The symbols move the states like this.
x562 π x234
x562 ε x889
x562 κ x435
x562 η x941
x562 ζ x183
x847 π x717
x847 ε x993
x847 κ x941
x847 η x387
x847 ζ x795
x367 π x581
x367 ε x859
x367 κ x143
x367 η x786
x367 ζ x670
x889 π x562
x889 ε x563
x889 κ x183
x889 η x795
x889 ζ x234
x186 π x13
x186 ε x941
x186 κ x302
x186 η x491
x186 ζ x956
x520 π x334
x520 ε x678
x520 κ x332
x520 η x958
x520 ζ x15
x208 π x352
x208 ε x904
x208 κ x432
x208 η x126
x208 ζ x9
x696 π x563
x696 ε x857
x696 κ x562
x696 η x847
x696 ζ x889
x33 π x857
x33 ε x116
x33 κ x563
x33 η x435
x33 ζ x696
x716 π x969
x716 ε x681
x716 κ x114
x716 η x865
x716 ζ x470
x952 π x479
x952 ε x387
x952 κ x491
x952 η x135
x952 ζ x733
x302 π x387
x302 ε x956
x302 κ x479
x302 η x483
x302 ζ x952
x678 π x520
x678 ε x428
x678 κ x15
x678 η x325
x678 ζ x334
x631 π x786
x631 ε x620
x631 κ x33
x631 η x562
x631 ζ x116
x620 π x631
x620 ε x896
x620 κ x116
x620 η x889
x620 ζ x786
x234 π x183
x234 ε x562
x234 κ x993
x234 η x186
x234 ζ x435
x10 π x157
x10 ε x260
x10 κ x863
x10 η x507
x10 ζ x251
x467 π x405
x467 ε x373
x467 κ x507
x467 η x334
x467 ζ x308
x758 π x260
x758 ε x62
x758 κ x157
x758 η x405
x758 ζ x10
x260 π x10
x260 ε x758
x260 κ x251
x260 η x308
x260 ζ x157
x45 π x995
x45 ε x764
x45 κ x395
x45 η x9
x45 ζ x204
x352 π x9
x352 ε x208
x352 κ x361
x352 η x519
x352 ζ x432
x308 π x507
x308 ε x405
x308 κ x428
x308 η x332
x308 ζ x616
x428 π x678
x428 ε x616
x428 κ x334
x428 η x66
x428 ζ x520
x563 π x889
x563 ε x696
x563 κ x234
x563 η x717
x563 ζ x562
x135 π x746
x135 ε x632
x135 κ x450
x135 η x114
x135 ζ x265
x941 π x186
x941 ε x795
x941 κ x956
x941 η x733
x941 ζ x13
x204 π x395
x204 ε x995
x204 κ x904
x204 η x361
x204 ζ x472
x632 π x135
x632 ε x483
x632 κ x265
x632 η x470
x632 ζ x746
x836 π x406
x836 ε x546
x836 κ x592
x836 η x505
x836 ζ x865
x834 π x505
x834 ε x228
x834 κ x62
x834 η x251
x834 ζ x357
x249 π x896
x249 ε x143
x249 κ x631
x249 η x696
x249 ζ x620
x479 π x733
x479 ε x952
x479 κ x749
x479 η x746
x479 ζ x491
x196 π x775
x196 ε x519
x196 κ x826
x196 η x670
x196 ζ x942
x733 π x491
x733 ε x479
x733 κ x25
x733 η x265
x733 ζ x749
x865 π x592
x865 ε x406
x865 κ x452
x865 η x62
x865 ζ x871
x993 π x847
x993 ε x435
x993 κ x795
x993 η x302
x993 ζ x717
x325 π x958
x325 ε x66
x325 κ x45
x325 η x904
x325 ζ x764
x332 π x420
x332 ε x15
x332 κ x66
x332 η x995
x332 ζ x649
x681 π x716
x681 ε x450
x681 κ x470
x681 η x406
x681 ζ x969
x483 π x632
x483 ε x25
x483 κ x746
x483 η x969
x483 ζ x135
x493 π x511
x493 ε x824
x493 κ x519
x493 η x908
x493 ζ x126
x265 π x450
x265 ε x746
x265 κ x716
x265 η x546
x265 ζ x681
x908 π x859
x908 ε x826
x908 κ x581
x908 η x620
x908 ζ x367
x896 π x620
x896 ε x249
x896 κ x786
x896 η x563
x896 ζ x631
x361 π x824
x361 ε x432
x361 κ x511
x361 η x942
x361 ζ x493
x491 π x749
x491 ε x733
x491 κ x483
x491 η x450
x491 ζ x25
x859 π x367
x859 ε x908
x859 κ x670
x859 η x631
x859 ζ x581
x432 π x361
x432 ε x9
x432 κ x493
x432 η x775
x432 ζ x824
x958 π x764
x958 ε x325
x958 κ x995
x958 η x208
x958 ζ x45
x126 π x519
x126 ε x511
x126 κ x775
x126 η x367
x126 ζ x196
x505 π x357
x505 ε x834
x505 κ x758
x505 η x863
x505 ζ x62
x435 π x993
x435 ε x183
x435 κ x717
x435 η x956
x435 ζ x847
x62 π x758
x62 ε x357
x62 κ x10
x62 η x467
x62 ζ x260
x857 π x696
x857 ε x33
x857 κ x889
x857 η x993
x857 ζ x563
x507 π x616
x507 ε x308
x507 κ x678
x507 η x420
x507 ζ x428
x472 π x904
x472 ε x395
x472 κ x352
x472 η x493
x472 ζ x208
x228 π x834
x228 ε x452
x228 κ x357
x228 η x157
x228 ζ x505
x66 π x325
x66 ε x649
x66 κ x764
x66 η x472
x66 ζ x958
x405 π x308
x405 ε x467
x405 κ x616
x405 η x15
x405 ζ x507
x581 π x670
x581 ε x367
x581 κ x249
x581 η x116
x581 ζ x143
x334 π x15
x334 ε x520
x334 κ x420
x334 η x764
x334 ζ x332
x114 π x58
x114 ε x470
x114 κ x836
x114 η x452
x114 ζ x546
x450 π x681
x450 ε x265
x450 κ x969
x450 η x836
x450 ζ x716
x863 π x373
x863 ε x251
x863 κ x405
x863 η x678
x863 ζ x467
x13 π x956
x13 ε x186
x13 κ x387
x13 η x749
x13 ζ x302
x9 π x432
x9 ε x352
x9 κ x824
x9 η x196
x9 ζ x361
x764 π x45
x764 ε x958
x764 κ x204
x764 η x352
x764 ζ x995
x969 π x470
x969 ε x716
x969 κ x58
x969 η x592
x969 ζ x114
x58 π x546
x58 ε x114
x58 κ x406
x58 η x228
x58 ζ x836
x511 π x126
x511 ε x493
x511 κ x196
x511 η x859
x511 ζ x519
x824 π x493
x824 ε x361
x824 κ x126
x824 η x826
x824 ζ x511
x749 π x25
x749 ε x491
x749 κ x632
x749 η x681
x749 ζ x483
x420 π x649
x420 ε x332
x420 κ x325
x420 η x204
x420 ζ x66
x616 π x428
x616 ε x507
x616 κ x520
x616 η x649
x616 ζ x678
x387 π x952
x387 ε x302
x387 κ x733
x387 η x632
x387 ζ x479
x357 π x62
x357 ε x505
x357 κ x260
x357 η x373
x357 ζ x758
x649 π x66
x649 ε x420
x649 κ x958
x649 η x395
x649 ζ x325
x373 π x467
x373 ε x863
x373 κ x308
x373 η x520
x373 ζ x405
x786 π x116
x786 ε x631
x786 κ x857
x786 η x234
x786 ζ x33
x871 π x452
x871 ε x592
x871 κ x834
x871 η x260
x871 ζ x228
x395 π x472
x395 ε x204
x395 κ x208
x395 η x824
x395 ζ x904
x183 π x435
x183 ε x234
x183 κ x847
x183 η x13
x183 ζ x993
x25 π x483
x25 ε x749
x25 κ x135
x25 η x716
x25 ζ x632
x157 π x251
x157 ε x10
x157 κ x373
x157 η x616
x157 ζ x863
x519 π x196
x519 ε x126
x519 κ x942
x519 η x581
x519 ζ x775
x956 π x302
x956 ε x13
x956 κ x952
x956 η x25
x956 ζ x387
x717 π x795
x717 ε x847
x717 κ x186
x717 η x952
x717 ζ x941
x746 π x265
x746 ε x135
x746 κ x681
x746 η x58
x746 ζ x450
x670 π x143
x670 ε x581
x670 κ x896
x670 η x33
x670 ζ x249
x116 π x33
x116 ε x786
x116 κ x696
x116 η x183
x116 ζ x857
x143 π x249
x143 ε x670
x143 κ x620
x143 η x857
x143 ζ x896
x826 π x908
x826 ε x942
x826 κ x367
x826 η x896
x826 ζ x859
x904 π x208
x904 ε x472
x904 κ x9
x904 η x511
x904 ζ x352
x592 π x871
x592 ε x865
x592 κ x228
x592 η x758
x592 ζ x452
x406 π x865
x406 ε x836
x406 κ x871
x406 η x357
x406 ζ x592
x995 π x204
x995 ε x45
x995 κ x472
x995 η x432
x995 ζ x395
x795 π x941
x795 ε x717
x795 κ x13
x795 η x479
x795 ζ x186
x546 π x836
x546 ε x58
x546 κ x865
x546 η x834
x546 ζ x406
x15 π x332
x15 ε x334
x15 κ x649
x15 η x45
x15 ζ x420
x942 π x826
x942 ε x775
x942 κ x859
x942 η x249
x942 ζ x908
x251 π x863
x251 ε x157
x251 κ x467
x251 η x428
x251 ζ x373
x775 π x942
x775 ε x196
x775 κ x908
x775 η x143
x775 ζ x826
x452 π x228
x452 ε x871
x452 κ x505
x452 η x10
x452 ζ x834
x470 π x114
x470 ε x969
x470 κ x546
x470 η x871
x470 ζ x58

In the rows, 53 means zero.

The rows follow the links: the fewer symbols apart two states are, the more alike their rows tend to be.

Each row is also shifted at random along 6 hidden directions that mean nothing.

The rows of 90 states, shuffled:
Each row stands for one state.
v1: 52 56 54 53 51 44 52 62 45 54 46 59 72 60 56 54 71 47 49 59 43 57 52 52 59 53 39 63 47 63 64 49 64 37 61 46 50 64 41 45 62 47
v2: 56 49 54 44 50 52 43 49 45 48 52 57 54 46 56 53 48 44 50 56 41 51 48 55 55 53 52 52 50 51 48 48 52 54 54 55 47 49 60 51 50 49
v3: 35 46 41 51 52 53 56 57 62 55 48 44 60 55 48 54 47 49 53 48 60 45 54 51 62 44 60 52 57 55 48 53 52 52 56 51 53 50 51 46 62 54
v4: 36 45 56 43 51 51 49 43 44 52 63 55 45 58 62 56 64 51 49 59 41 58 49 56 45 46 48 49 60 43 54 55 55 54 44 55 48 48 45 74 39 54
v5: 78 51 46 51 53 50 51 50 59 58 44 49 53 46 41 49 36 50 51 46 65 44 60 50 47 56 58 51 56 54 42 62 48 62 56 54 54 52 66 36 58 63
v6: 26 50 44 56 56 55 55 60 62 57 50 48 64 52 60 53 67 44 43 50 51 49 54 62 65 57 54 60 47 58 63 46 64 47 62 64 48 66 43 36 52 48
v7: 50 65 48 65 54 55 51 50 57 50 60 58 48 53 52 54 39 56 55 48 62 51 54 56 47 54 58 55 48 58 55 60 51 45 46 54 71 64 44 41 62 50
v8: 52 55 46 53 50 52 49 52 43 45 45 53 59 51 45 53 53 54 57 54 55 56 47 43 71 50 51 60 43 61 51 55 52 38 57 51 61 50 51 51 55 45
v9: 62 50 35 56 55 58 51 58 62 52 39 48 59 45 51 53 50 41 45 42 59 49 49 54 75 53 60 57 49 63 56 48 55 49 67 63 54 57 59 29 59 53
v10: 53 55 58 58 57 57 60 57 61 54 58 49 52 49 58 51 58 55 52 52 52 54 54 59 57 57 58 52 48 50 58 42 56 53 54 56 48 56 49 53 50 46
v11: 38 52 27 56 54 55 54 45 58 53 49 46 50 53 46 57 50 48 47 47 71 55 53 49 62 45 60 60 57 61 58 70 60 41 52 64 71 58 40 43 51 58
v12: 92 43 50 44 56 46 54 36 45 60 53 51 52 59 52 53 69 48 44 49 55 58 58 51 54 33 48 53 60 48 51 65 58 45 48 49 51 50 39 72 48 56
v13: 73 60 40 65 61 59 47 37 55 53 49 56 44 46 49 50 54 51 42 37 71 51 56 59 58 58 57 61 39 60 53 67 50 47 53 73 69 68 48 32 47 55
v14: 57 63 51 58 58 54 60 43 54 56 69 50 42 52 49 53 54 63 51 58 66 60 61 55 39 55 57 56 54 50 61 69 64 43 37 59 70 62 28 61 38 52
v15: 42 53 44 51 49 53 45 46 43 44 49 55 56 48 48 54 48 47 55 53 53 54 47 48 70 48 55 58 44 59 49 54 52 39 55 56 61 50 52 50 53 43
v16: 67 68 57 56 50 48 49 63 50 53 54 60 53 52 44 53 33 64 57 61 57 50 56 49 25 71 47 55 54 59 54 67 51 57 44 45 66 60 54 38 58 63
v17: 21 57 52 54 56 55 62 60 60 57 67 46 53 53 54 54 56 63 51 62 57 54 57 58 42 63 56 56 53 50 63 56 66 49 43 59 59 62 31 54 41 50
v18: 50 64 66 60 52 48 51 55 56 56 58 63 51 55 55 50 45 54 54 55 51 49 60 59 26 65 48 52 51 53 54 54 51 60 49 49 54 64 56 40 61 56
v19: 30 45 38 46 51 58 48 57 49 47 58 47 54 58 59 61 51 54 50 56 47 51 39 54 63 41 55 52 57 52 54 56 50 44 43 52 60 47 37 64 51 50
v20: 63 53 54 45 49 52 46 46 43 46 54 56 47 43 47 54 40 50 56 59 49 55 49 48 51 54 55 51 52 50 46 56 52 52 48 53 56 45 60 57 46 51
v21: 34 40 40 54 53 50 54 52 62 57 38 49 70 56 59 53 71 29 42 40 50 49 54 57 81 38 54 59 50 60 57 39 59 45 74 58 39 59 53 37 67 46
v22: 41 46 57 50 53 49 55 47 58 61 54 48 49 56 48 48 50 58 53 49 60 43 62 54 34 54 53 47 58 43 41 61 46 69 49 51 47 50 59 55 50 63
v23: 77 58 63 54 59 55 62 49 57 56 62 50 40 48 51 50 55 62 54 56 57 59 60 54 41 60 55 48 55 44 57 53 57 59 46 56 51 52 51 64 38 54
v24: 40 60 53 62 50 56 51 61 54 48 49 58 49 58 55 54 47 58 60 50 52 53 46 49 50 56 50 51 53 59 56 49 43 56 55 47 57 52 60 48 63 57
v25: 58 50 57 54 57 62 66 58 62 51 57 43 40 49 56 53 58 60 58 53 54 62 49 49 61 53 60 45 61 45 60 40 54 60 53 54 45 41 57 71 40 53
v26: 73 62 61 58 50 53 55 62 56 50 53 58 49 52 53 54 40 56 61 55 49 56 50 48 43 57 52 47 59 55 56 46 48 58 52 41 53 50 63 52 64 56
v27: 44 58 54 63 56 61 58 53 61 51 60 49 43 50 54 52 49 61 56 47 60 52 52 57 55 57 61 50 48 50 54 49 48 54 49 58 58 54 50 54 50 49
v28: 46 60 62 62 52 49 52 52 55 55 56 63 54 58 61 52 57 47 51 50 47 53 58 60 42 54 48 54 50 55 59 48 54 52 55 51 50 64 51 44 64 50
v29: 27 46 61 42 52 44 54 66 57 65 60 47 70 58 53 50 51 58 48 63 47 36 62 63 30 61 49 51 54 45 45 55 56 62 45 44 42 59 41 47 56 54
v30: 46 39 43 55 56 56 40 34 47 53 45 58 50 61 65 52 74 41 39 32 49 46 46 63 69 37 47 54 44 52 47 54 39 52 59 65 48 56 53 52 53 54
v31: -7 45 44 55 50 56 58 63 68 55 50 43 58 56 55 54 52 50 54 50 55 45 52 55 59 53 60 51 57 53 53 45 52 60 60 56 46 52 55 44 57 54
v32: 55 50 54 37 49 50 45 72 50 52 57 51 68 46 56 56 37 50 49 67 36 42 47 60 45 62 52 51 53 51 49 47 56 55 46 46 47 53 49 44 56 49
v33: 50 62 69 56 51 46 56 55 52 57 62 62 48 60 56 52 55 58 57 62 48 58 60 53 23 61 43 50 60 49 60 55 57 60 47 44 50 58 52 58 54 58
v34: 26 53 55 52 54 59 64 69 65 54 60 41 50 50 55 54 51 63 57 60 52 53 51 54 50 64 59 48 58 47 59 42 58 62 50 55 47 49 51 57 43 53
v35: 14 52 46 61 57 62 58 51 62 53 57 47 44 55 57 53 62 58 51 46 61 53 51 58 57 57 58 54 50 50 59 53 52 56 53 67 56 57 47 52 41 54
v36: 57 47 36 58 55 54 50 37 58 54 40 51 47 52 51 51 61 39 44 35 65 54 55 51 68 42 56 57 53 59 53 59 52 51 65 66 54 56 59 41 53 59
v37: 57 57 78 53 57 46 63 52 58 62 68 56 53 52 59 48 63 55 51 62 44 55 67 63 29 62 49 49 51 41 59 43 64 60 48 50 39 62 46 60 47 47
v38: 63 58 69 58 56 49 61 42 55 57 66 58 43 55 59 50 64 53 54 55 50 62 63 57 39 50 51 49 55 45 60 49 60 52 48 51 48 57 45 67 49 48
v39: 50 53 54 51 55 53 57 62 63 58 52 47 55 46 52 51 50 53 49 56 54 49 58 57 45 67 55 52 55 51 56 50 59 63 56 59 46 57 58 40 47 58
v40: 40 50 55 48 49 53 43 42 44 47 53 58 48 48 54 52 51 47 52 52 46 52 50 54 53 53 52 52 48 49 46 53 49 56 53 59 50 49 62 54 46 50
v41: 78 56 45 58 57 59 63 57 58 47 57 47 53 50 56 58 54 51 56 51 54 64 46 49 80 37 64 53 54 58 64 41 60 31 53 49 60 50 37 63 59 38
v42: 28 52 51 59 50 56 55 46 44 45 48 52 45 60 50 52 64 62 62 50 57 62 46 40 65 46 49 54 50 54 53 54 45 48 54 53 57 42 54 69 46 52
v43: 41 48 48 51 49 53 50 43 42 44 49 54 52 52 52 54 62 45 56 52 48 62 46 45 76 40 53 56 48 55 52 47 53 39 58 54 52 44 54 65 50 42
v44: 57 50 57 43 51 43 56 65 62 63 50 47 68 48 45 50 40 49 50 60 52 40 64 56 37 62 54 51 57 51 46 52 60 63 55 46 43 56 57 37 61 56
v45: 86 48 41 50 53 52 55 50 58 55 42 46 53 47 44 52 44 44 51 46 63 52 55 46 63 44 60 52 60 56 48 56 53 53 59 52 54 47 62 47 58 58
v46: 52 55 66 47 49 47 53 48 42 52 54 56 51 49 45 48 54 58 59 62 50 57 57 46 43 60 47 53 49 48 47 55 54 56 51 50 48 47 59 62 43 51
v47: 42 50 53 50 53 57 65 60 63 54 57 41 42 51 52 54 52 59 58 59 56 60 52 47 49 56 59 46 68 46 59 49 59 63 51 54 48 42 56 67 39 60
v48: 51 57 46 42 48 51 40 64 47 48 57 54 63 42 47 57 25 52 51 66 47 42 48 57 45 65 56 56 49 57 46 59 56 49 43 52 63 56 49 35 55 49
v49: 57 47 36 51 54 58 46 53 51 51 50 47 53 56 49 56 41 58 50 45 61 42 45 53 60 44 58 52 52 55 43 65 40 49 45 53 66 51 45 49 57 56
v50: 58 47 57 42 51 53 45 55 47 52 57 54 51 51 58 54 47 53 49 58 42 48 48 57 43 55 50 47 57 45 47 52 49 62 45 51 47 47 56 60 46 56
v51: 54 50 44 56 55 57 55 46 60 54 46 48 42 49 49 52 51 50 51 44 64 55 54 49 55 53 59 51 58 53 53 57 51 61 58 63 53 50 64 48 46 63
v52: 71 54 69 58 56 54 63 46 58 53 60 55 43 54 62 51 66 50 56 49 47 63 56 54 56 45 54 45 55 45 59 36 55 54 56 49 41 49 55 71 53 45
v53: 64 56 55 50 58 51 61 62 58 58 60 49 65 49 56 54 62 50 46 62 49 56 58 60 56 56 54 59 49 54 66 46 73 40 52 54 51 65 32 49 50 41
v54: 39 48 46 54 56 57 61 52 60 54 53 45 48 54 58 54 68 50 49 51 56 61 52 52 64 48 56 54 59 52 64 49 62 51 57 61 49 52 47 60 42 53
v55: 65 57 61 65 53 55 51 52 59 50 47 62 51 53 61 50 52 44 55 40 47 51 51 57 58 52 53 49 47 55 53 36 42 58 64 51 44 56 70 42 69 49
v56: 42 56 67 64 52 54 55 48 56 52 54 62 41 60 63 51 60 52 58 45 47 57 53 54 43 52 48 46 55 49 56 42 43 64 57 50 44 51 67 59 58 56
v57: 61 46 48 43 52 51 45 43 42 49 55 57 53 52 59 57 61 41 45 56 42 58 47 55 60 41 49 54 55 51 55 53 59 44 51 55 51 51 46 63 47 48
v58: 76 44 44 52 57 53 36 41 47 56 40 59 60 54 57 49 60 40 36 34 52 38 51 65 61 47 47 57 40 56 42 59 40 53 59 62 50 63 56 33 59 56
v59: 63 49 43 50 55 51 43 50 51 58 49 52 61 54 48 51 44 53 43 46 60 36 55 60 47 52 53 56 47 55 41 68 45 52 47 55 60 61 45 37 58 58
v60: 26 52 41 49 52 51 63 57 61 56 60 42 52 54 48 57 51 55 53 62 61 58 56 48 48 51 59 55 67 53 62 62 68 48 47 55 60 53 37 58 44 57
v61: 67 54 60 42 48 48 46 56 45 49 53 56 59 40 46 51 38 49 55 64 43 51 53 51 48 62 52 52 49 52 45 49 56 54 52 49 49 48 63 48 51 47
v62: 47 45 38 57 53 60 53 46 58 50 46 43 41 56 45 52 40 59 58 37 69 46 48 45 63 40 63 46 58 51 40 61 34 59 51 53 61 39 61 57 56 61
v63: 65 51 45 46 53 46 58 47 55 59 56 45 52 54 40 53 44 56 52 57 67 52 62 47 40 46 57 53 64 51 49 72 60 50 43 49 63 51 41 58 50 60
v64: 35 54 46 45 48 51 49 48 42 46 61 52 53 50 48 58 46 52 55 65 51 59 49 47 56 48 55 56 54 53 53 61 61 38 44 53 65 49 40 63 45 45
v65: 3 50 64 63 50 54 52 47 48 51 46 59 48 65 59 48 76 58 58 45 49 54 50 51 54 56 41 53 43 50 51 45 40 63 63 57 41 50 65 58 49 55
v66: 36 64 46 61 50 52 54 58 52 49 59 56 51 61 53 58 46 60 58 58 57 58 50 48 44 51 51 56 58 61 63 63 55 42 44 47 72 59 38 52 60 55
v67: 53 43 52 41 51 55 53 66 53 53 56 45 59 56 58 56 50 56 52 58 42 47 44 55 56 47 54 46 60 46 49 45 49 56 47 43 45 43 48 65 54 52
v68: 58 61 58 55 49 53 54 71 53 49 50 55 55 55 51 55 42 62 62 60 49 54 47 45 45 61 49 50 57 58 57 48 48 56 52 40 55 49 59 51 62 57
v69: 63 59 56 59 52 49 48 48 44 53 46 63 52 59 51 51 63 54 52 50 54 57 54 49 46 56 40 59 48 59 57 60 50 50 56 52 56 60 55 47 54 59
v70: 46 46 60 39 52 42 60 61 56 65 61 45 67 58 51 52 55 56 50 66 48 45 63 57 34 52 50 50 61 44 49 56 64 55 44 41 44 54 37 60 53 53
v71: 82 52 42 41 53 53 44 49 42 50 58 52 50 50 50 58 42 54 47 59 53 53 47 52 47 48 53 53 58 52 50 69 55 45 38 52 67 51 40 59 46 56
v72: 19 53 61 48 48 48 52 54 45 50 55 54 59 52 49 51 56 56 58 63 47 53 55 50 50 59 48 56 46 51 49 51 56 50 52 51 49 51 51 56 48 45
v73: 44 42 54 47 53 55 44 53 50 53 52 54 54 56 63 53 58 49 46 48 41 44 46 62 54 50 49 49 51 47 47 46 44 61 53 54 42 50 57 55 51 54
v74: 58 44 51 44 52 50 41 48 44 51 50 59 61 51 63 54 61 36 41 52 37 50 48 61 62 47 47 55 47 53 52 46 56 48 57 57 43 56 52 49 54 47
v75: 46 38 63 47 54 52 50 47 52 59 52 53 51 61 63 49 69 52 47 46 43 46 53 61 47 47 46 45 53 40 44 47 43 68 53 52 33 48 58 65 48 57
v76: 81 57 64 61 54 53 56 47 56 51 52 61 44 53 60 51 57 46 56 45 48 60 54 53 55 46 52 47 54 52 57 40 49 54 59 48 45 51 64 58 62 50
v77: 54 60 51 62 56 58 59 48 58 49 62 51 43 53 54 55 49 58 57 50 60 59 53 52 57 47 61 51 53 52 58 53 53 43 46 54 65 54 41 60 54 46
v78: 53 49 55 49 56 56 66 65 62 54 56 42 53 49 57 54 61 54 53 60 48 60 51 52 60 54 57 49 61 49 64 38 65 55 56 52 41 47 50 63 44 50
v79: 74 53 57 38 49 54 49 62 47 46 60 50 46 41 47 56 25 60 60 68 45 53 45 47 40 60 58 43 63 46 45 54 50 61 39 44 55 36 62 64 45 56
v80: 61 42 54 53 55 47 51 37 55 62 44 54 54 56 52 46 66 41 44 39 57 46 63 57 52 44 49 52 52 49 44 56 50 60 62 58 41 56 60 47 56 58
v81: 55 44 46 53 56 51 59 43 57 57 48 49 51 54 58 53 77 39 44 47 54 64 55 52 67 40 52 56 60 54 64 49 66 48 64 62 44 54 49 59 46 54
v82: 65 60 54 62 53 55 54 57 58 49 54 57 55 52 57 55 45 48 56 49 50 54 50 54 59 49 58 52 50 58 57 43 51 45 56 48 56 57 52 45 69 45
v83: 50 43 43 49 53 50 56 50 55 57 50 45 60 59 52 54 58 49 49 48 57 49 54 51 63 37 55 53 57 53 49 56 53 46 53 49 53 50 42 58 59 52
v84: 70 62 60 55 58 51 59 54 57 57 63 53 54 48 52 51 52 56 50 58 55 54 61 59 43 60 56 55 48 51 58 53 63 47 46 54 56 63 39 49 50 46
v85: 61 70 44 60 50 52 49 54 48 50 57 59 47 56 44 56 33 64 57 58 66 55 53 46 32 60 51 58 56 63 57 76 52 44 39 49 81 62 42 42 57 61
v86: 60 65 55 66 54 57 51 49 58 51 58 58 42 49 50 51 35 59 57 46 62 49 56 56 41 60 59 51 48 54 49 58 43 56 47 55 65 59 57 41 60 54
v87: 32 45 59 49 54 50 48 48 52 61 56 53 52 60 55 48 56 59 46 49 53 39 58 63 32 56 47 49 51 43 41 62 44 68 45 55 47 56 50 53 48 61
v88: 84 61 51 65 56 57 49 51 59 49 47 59 54 46 54 51 42 45 51 39 56 49 52 58 65 52 59 54 41 61 52 45 46 47 60 54 57 62 60 32 70 46
v89: 35 46 49 51 52 55 57 46 55 56 60 43 40 61 47 53 47 67 58 50 65 49 54 48 41 44 57 45 64 43 42 68 42 61 39 50 60 41 47 72 44 63
v90: 38 46 43 53 53 50 56 44 59 58 48 48 53 56 52 52 62 42 47 46 60 53 59 53 58 44 54 55 58 54 55 57 59 51 60 60 50 56 50 49 52 57

Some states, each with its row:
x13 v69
x332 v44
x260 v78
x749 v33
x678 v90
x406 v84
x143 v20
x361 v30
x995 v89
x58 v77
x786 v43
x871 v10
x631 v15
x491 v66
x135 v28
x428 v31
x452 v23
x696 v46
x681 v7
x857 v72
x746 v55
x670 v40
x467 v81
x505 v17
x896 v61
x249 v64
x908 v79

Row, symbols taken left to right, then the row they reach:
v18 ζ ε η ε: v38
v26 ζ ε η η: v14
v41 η ζ π: v34
v39 ζ ε ζ ε: v9
v47 ζ ε η ε ε ζ: v21
v74 ζ η η ε η η: v16
v25 η κ η κ ε: v63
v54 ζ κ ε κ ε ζ: v36
v4 π η π ζ η ε: v8
v57 ε ε π ζ π: v48
v65 ζ ε η ε: v68
v76 η κ η ε η κ: v60
v85 η ε η ε: v52
v58 κ ζ ε π ε: v73
v35 ε η π η: v45

